Moves between nodes:
from | de gu fo
Q134 | Q737 Q700 Q903
Q586 | Q909 Q438 Q714
Q737 | Q768 Q903 Q972
Q432 | Q428 Q616 Q547
Q627 | Q428 Q786 Q572
Q227 | Q547 Q435 Q432
Q154 | Q700 Q436 Q432
Q988 | Q586 Q182 Q660
Q241 | Q972 Q984 Q435
Q768 | Q616 Q972 Q345
Q529 | Q988 Q815 Q851
Q587 | Q935 Q988 Q737
Q786 | Q572 Q241 Q227
Q547 | Q606 Q432 Q999
Q660 | Q990 Q428 Q702
Q228 | Q182 Q627 Q428
Q438 | Q714 Q590 Q587
Q851 | Q464 Q988 Q616
Q509 | Q590 Q660 Q786
Q935 | Q851 Q347 Q988
Q634 | Q347 Q509 Q590
Q999 | Q241 Q436 Q345
Q590 | Q695 Q990 Q228
Q345 | Q526 Q154 Q700
Q518 | Q435 Q547 Q606
Q903 | Q972 Q464 Q878
Q435 | Q432 Q768 Q428
Q990 | Q228 Q702 Q627
Q436 | Q984 Q345 Q737
Q616 | Q436 Q345 Q878
Q909 | Q587 Q134 Q526
Q972 | Q345 Q878 Q154
Q428 | Q660 Q572 Q518
Q695 | Q815 Q606 Q786
Q606 | Q786 Q999 Q241
Q815 | Q428 Q182 Q428
Q729 | Q634 Q637 Q988
Q347 | Q529 Q587 Q700
Q464 | Q878 Q154 Q587
Q984 | Q878 Q737 Q768
Q714 | Q637 Q815 Q815
Q637 | Q988 Q815 Q634
Q182 | Q509 Q660 Q660
Q572 | Q518 Q227 Q990
Q878 | Q181 Q587 Q935
Q702 | Q627 Q606 Q435
Q513 | Q526 Q637 Q586
Q181 | Q729 Q714 Q637
Q526 | Q347 Q347 Q181
Q700 | Q903 Q984 Q909

In the rows, zero is written as 29.

The rows follow the links: the fewer symbols apart two nodes are, the more alike their rows tend to be.

Each row is also shifted at random along 3 hidden directions that mean nothing.

Row, then node:
34 26 31 31 32 35 32 33 28 25 24 32 33 33 31 33 27 29 30 33 31 31 24 33 24 32 31 31 25 29 32 28 30 33 26 28 22 34 37 22 24 33 29 31 | Q228
28 37 28 28 34 33 32 35 39 22 37 28 35 35 25 32 25 27 27 26 32 27 43 31 42 24 23 31 32 34 35 22 38 36 32 30 27 30 29 44 28 31 30 37 | Q428
27 32 26 24 30 21 27 26 34 31 33 23 24 26 27 29 34 25 28 30 31 32 37 24 38 29 28 28 32 32 29 23 31 32 35 32 33 22 27 37 33 30 29 30 | Q436
32 27 30 28 29 24 29 26 27 33 27 28 23 25 31 27 34 26 30 33 31 33 23 26 32 34 32 27 35 31 27 30 28 31 32 32 32 25 27 28 33 31 26 27 | Q903
33 28 32 31 35 35 33 27 30 25 30 32 31 34 27 28 29 27 29 30 34 33 25 31 35 28 26 26 35 30 33 29 33 34 30 29 25 32 27 31 30 32 24 37 | Q990
33 30 27 31 27 29 29 26 32 36 31 30 31 28 32 28 27 33 26 28 25 25 37 29 30 29 26 34 26 27 32 27 25 24 30 28 37 28 31 31 30 26 35 28 | Q181
27 30 30 26 29 28 26 40 22 25 26 29 24 31 31 33 37 29 41 27 35 34 19 28 33 30 35 25 38 24 24 43 36 34 28 25 23 30 22 36 31 26 20 25 | Q241
27 24 29 26 29 23 25 19 27 33 28 25 24 26 25 27 34 26 27 33 32 37 23 26 25 31 31 25 28 28 25 26 25 28 32 32 30 26 27 23 31 31 28 29 | Q768
36 30 26 32 30 30 31 21 33 35 32 30 32 30 30 27 26 32 24 27 27 25 40 28 32 26 22 33 25 27 36 23 26 25 31 27 37 28 31 33 30 27 35 32 | Q714
24 36 33 33 28 34 33 31 33 29 36 33 32 29 28 25 25 31 29 27 28 26 33 32 35 28 30 28 35 36 27 34 33 28 31 34 32 30 24 34 33 30 31 30 | Q529
20 40 27 26 29 28 27 40 37 23 39 26 32 31 24 32 29 29 33 24 30 27 45 28 42 23 27 30 33 33 29 28 38 34 33 31 28 27 25 47 30 29 30 32 | Q432
30 32 27 25 31 22 28 25 33 31 32 24 23 26 28 28 34 24 27 31 32 32 35 25 40 30 28 28 35 32 30 23 31 33 36 32 33 22 26 39 34 31 28 31 | Q984
28 30 30 27 28 25 27 32 26 32 28 27 21 26 31 27 37 27 36 29 33 33 25 25 38 31 32 25 40 29 24 37 33 32 33 29 30 25 21 36 36 27 23 26 | Q345
32 26 31 30 34 34 31 26 28 26 28 31 32 35 25 30 28 28 28 31 34 34 23 31 26 28 28 27 28 28 32 26 30 32 27 29 24 34 30 25 26 32 26 36 | Q627
23 33 25 25 32 27 26 25 37 25 37 24 33 33 20 32 27 27 24 27 31 32 43 28 32 22 24 29 23 31 31 17 31 30 33 31 28 28 29 37 26 31 32 37 | Q435
26 29 25 27 32 29 26 25 30 27 32 27 31 34 22 32 30 28 28 26 33 34 32 29 28 23 26 27 26 25 30 26 31 29 30 27 26 31 26 32 26 28 28 35 | Q606

From each start, follow one symbol. Which node do you reach?
Answer with the node's name.
---
36 28 30 30 27 27 29 36 24 33 23 30 24 26 39 31 35 30 34 31 28 27 25 27 30 36 33 32 33 27 29 36 29 30 28 27 32 26 32 29 32 26 28 21
fo -> Q526
---
29 35 33 33 27 31 33 33 30 33 33 33 28 25 34 25 29 32 32 28 26 24 32 30 38 32 30 30 38 35 28 37 31 28 31 32 35 28 25 35 36 28 30 26
de -> Q529
---
21 33 29 28 28 31 26 40 27 24 31 29 30 32 27 32 31 31 37 24 32 30 28 30 30 26 33 27 33 26 25 39 35 30 27 27 25 32 24 36 29 27 26 27
gu -> Q432
---
34 27 28 31 26 26 28 26 27 37 26 30 27 27 35 29 31 32 28 29 26 27 30 28 26 32 29 32 27 26 30 31 24 25 29 27 36 27 32 26 31 26 32 24
de -> Q347
---
34 28 28 33 27 31 30 26 28 35 27 32 33 28 32 29 26 35 27 28 25 24 32 30 22 29 28 34 21 26 32 29 23 23 27 27 33 31 34 23 28 27 35 27
gu -> Q815
---
22 31 33 32 28 31 31 25 31 30 35 31 31 28 26 24 26 30 27 30 27 30 28 32 28 29 31 26 30 36 25 31 29 26 31 36 32 31 25 27 32 32 31 31
de -> Q464
---
24 29 29 26 32 27 26 16 28 32 34 26 25 31 21 24 35 26 29 24 37 39 24 25 36 22 26 19 37 25 25 32 32 29 34 30 31 27 12 37 36 27 21 36
gu -> Q436
---
32 30 31 31 32 35 34 31 33 26 31 32 35 32 29 31 24 29 26 32 29 28 32 33 30 30 27 32 28 34 34 25 32 31 28 31 27 33 34 28 27 33 31 34
gu -> Q660
---
23 36 33 29 27 27 32 38 31 28 33 29 27 25 31 27 30 28 33 30 28 26 31 30 39 33 33 29 39 39 26 35 35 33 32 35 31 26 26 37 35 30 29 26
gu -> Q154
---
23 29 24 27 29 28 25 34 31 24 29 25 35 32 25 37 28 31 29 28 28 29 36 31 18 26 31 33 17 27 28 23 28 28 26 28 24 32 36 25 21 31 35 29
fo -> Q432
---
28 31 29 28 32 33 30 40 29 22 29 30 33 34 29 35 29 30 34 28 32 29 30 32 30 28 30 30 30 28 31 31 35 34 26 27 21 33 32 33 25 30 28 32
fo -> Q990
---
29 29 28 28 32 33 28 36 28 23 27 29 32 34 29 35 30 30 34 28 33 32 27 31 27 27 31 29 29 25 30 32 33 33 26 25 22 34 31 31 25 29 26 31
fo -> Q227
---
20 32 30 27 26 24 27 36 30 28 31 26 28 26 29 32 30 29 31 30 27 29 32 30 26 32 34 30 28 34 24 30 30 29 30 33 28 27 31 29 29 31 32 24
de -> Q436
